Here is a tiny trained network, its code and every weight. The questions are about switching its units off for an input and a target symbol, where a switched-off unit gives its printed mean instead of its output.

import numpy as np


def w(rows, s, z=0):
    codes = np.array(rows[::2]) - 128.0
    scale = np.full(codes.shape[1], s)
    scale[-1] = z or s
    return codes * scale


def norm(h):
    return h / np.sqrt((h * h).mean(-1, keepdims=True) + 1e-5)


def f(y):
    return np.maximum(y, 0)


def softmax(a):
    e = np.exp(a - a.max(-1, keepdims=True))
    return e / e.sum(-1, keepdims=True)


def log_softmax(a):
    a = a - a.max(-1, keepdims=True)
    return a - np.log(np.exp(a).sum(-1, keepdims=True))


def net(x, mask):
    ids = ['Λαβγζθσ'.index(c) for c in x.split()]
    T = len(ids)
    res = E[ids] + P[:T]
    q, k, v = (norm(res) @ M[0].T for M in (Q, K, V))
    z = softmax(np.where(np.tri(T) > 0, q @ k.T / 3**0.5, -1e9)) @ v
    res = res + np.where(mask[0], z, O[0][:, -1]) @ O[0][:, :-1]
    y = f(norm(res) @ A[0][:, :-1].T + A[0][:, -1])
    res = res + np.where(mask[1:9], y, B[0][:, -1]) @ B[0][:, :-1]
    return log_softmax(norm(res)[-1] @ U[:, :-1].T + U[:, -1])


Q, K, V, O, A, B = {}, {}, {}, {}, {}, {}
E = w([
[142,114,171,99,242,120],'Λ',
[184,104,109,161,215,187],'α',
[85,189,222,91,93,67],'β',
[114,98,94,120,162,107],'γ',
[142,169,156,74,8,187],'ζ',
[64,8,166,54,202,130],'θ',
[144,99,62,141,154,97],'σ',
],0.018)
P = w([
[81,222,204,43,136,65],'0',
[189,27,30,198,70,16],'1',
[197,12,170,104,108,39],'2',
[199,14,119,138,82,41],'3',
[181,2,119,142,77,38],'4',
[146,8,188,119,107,50],'5',
[176,6,153,136,98,45],'6',
[136,16,206,90,81,64],'7',
],0.0067)
Q[0] = w([
[146,106,142,121,82,132],'H1',
[129,177,99,135,105,247],'H1',
[116,161,113,131,64,130],'H1',
],0.015)
K[0] = w([
[27,255,167,92,112,181],'H1',
[180,51,197,213,30,170],'H1',
[163,78,130,176,144,129],'H1',
],0.0099)
V[0] = w([
[254,69,154,205,78,112],'H1',
[185,89,68,103,181,106],'H1',
[103,85,101,147,46,47],'H1',
],0.0078)
O[0] = w([
[118,155,94,1,205,113,2],'H1',
[239,192,152,152,204,93,192],'H1',
[181,116,204,68,106,17,158],'H1',
],0.0072,0.0054)
A[0] = w([
[83,196,182,146,89,100,60],'N1',
[175,138,123,160,135,214,119],'N2',
[121,182,131,112,156,54,180],'N3',
[125,147,89,44,78,95,172],'N4',
[150,139,172,180,137,104,73],'N5',
[141,103,207,133,125,158,101],'N6',
[122,134,50,120,128,80,251],'N7',
[147,116,113,4,160,83,171],'N8',
],0.012,0.0024)
B[0] = w([
[131,97,66,142,253,159,197],'N1',
[105,133,173,206,156,182,160],'N2',
[155,111,188,65,107,145,216],'N3',
[101,153,128,108,108,246,230],'N4',
[127,169,123,135,80,97,248],'N5',
[90,96,83,162,82,100,217],'N6',
[108,159,185,53,162,169,231],'N7',
[99,162,98,116,81,242,254],'N8',
],0.011,0.0051)
U = w([
[43,23,120,79,155,93,72],'Λ',
[104,189,97,213,42,59,249],'α',
[119,132,149,254,174,197,18],'β',
[132,116,134,164,113,96,97],'γ',
[126,110,99,100,229,168,103],'ζ',
[137,147,110,40,140,195,189],'θ',
[201,175,200,62,116,64,139],'σ',
],0.0082,0.0018)

Each question gives the input, a string of symbols that net reads in full, and the target symbol t.
The units are the heads (3 rows each of Q, K, V and O) and the neurons (one row each of A and B). Each row of codes is followed by its name. A weight is (code - 128) times the scale printed after its matrix; where a second scale follows, it is the last column's (O, A, B and U).
mask holds one flag per unit, heads first, then neurons. A switched-off unit (its flag False) gives its mean, the last column of its rows in O or B, instead of its output. The means were averaged over made-up inputs and are rounded, as every weight is.
A unit's drop is (log p(t) with every unit on - log p(t) with that unit switched off) / (log p(t) with every unit on - log p(t) with every unit switched off).
The circuit of an input: a set's keep is (log p(t) with only the set's units on - log p(t) with every unit switched off) / (log p(t) with every unit on - log p(t) with every unit switched off). Starting from all 9 units, units are removed one at a time, each time the one whose removal leaves the highest keep (on an exact tie, the one counted first), for as long as the keep stays at least 0.8.
units of the circuit, in order: the units of the circuit, biggest drop first
k most important neurons: the k neurons with the biggest drops, biggest first
drop when u is switched off: that unit's drop, to one decimal
input γ β β, target α: units of the circuit, in order -> H1, N6
input ζ ζ β, target θ: units of the circuit, in order -> H1, N4, N1
input Λ ζ Λ, target β: units of the circuit, in order -> H1, N2
input ζ σ θ Λ, target θ: 2 most important neurons -> N8, N1
input α Λ σ, target ζ: units of the circuit, in order -> H1, N8
input Λ γ σ σ, target β: 2 most important neurons -> N2, N7
input β Λ ζ β, target Λ: units of the circuit, in order -> N1, H1, N8
input α ζ σ ζ σ, target ζ: 2 most important neurons -> N7, N8
input α Λ σ θ γ σ σ γ, target ζ: most important neuron -> N4
input γ α β β ζ Λ γ, target α: drop when N6 is switched off -> 0.0
input ζ Λ σ, target θ: drop when N8 is switched off -> 0.3
input σ σ ζ Λ Λ γ, target σ: drop when H1 is switched off -> 0.4
input γ θ ζ Λ σ σ, target α: drop when H1 is switched off -> 1.6
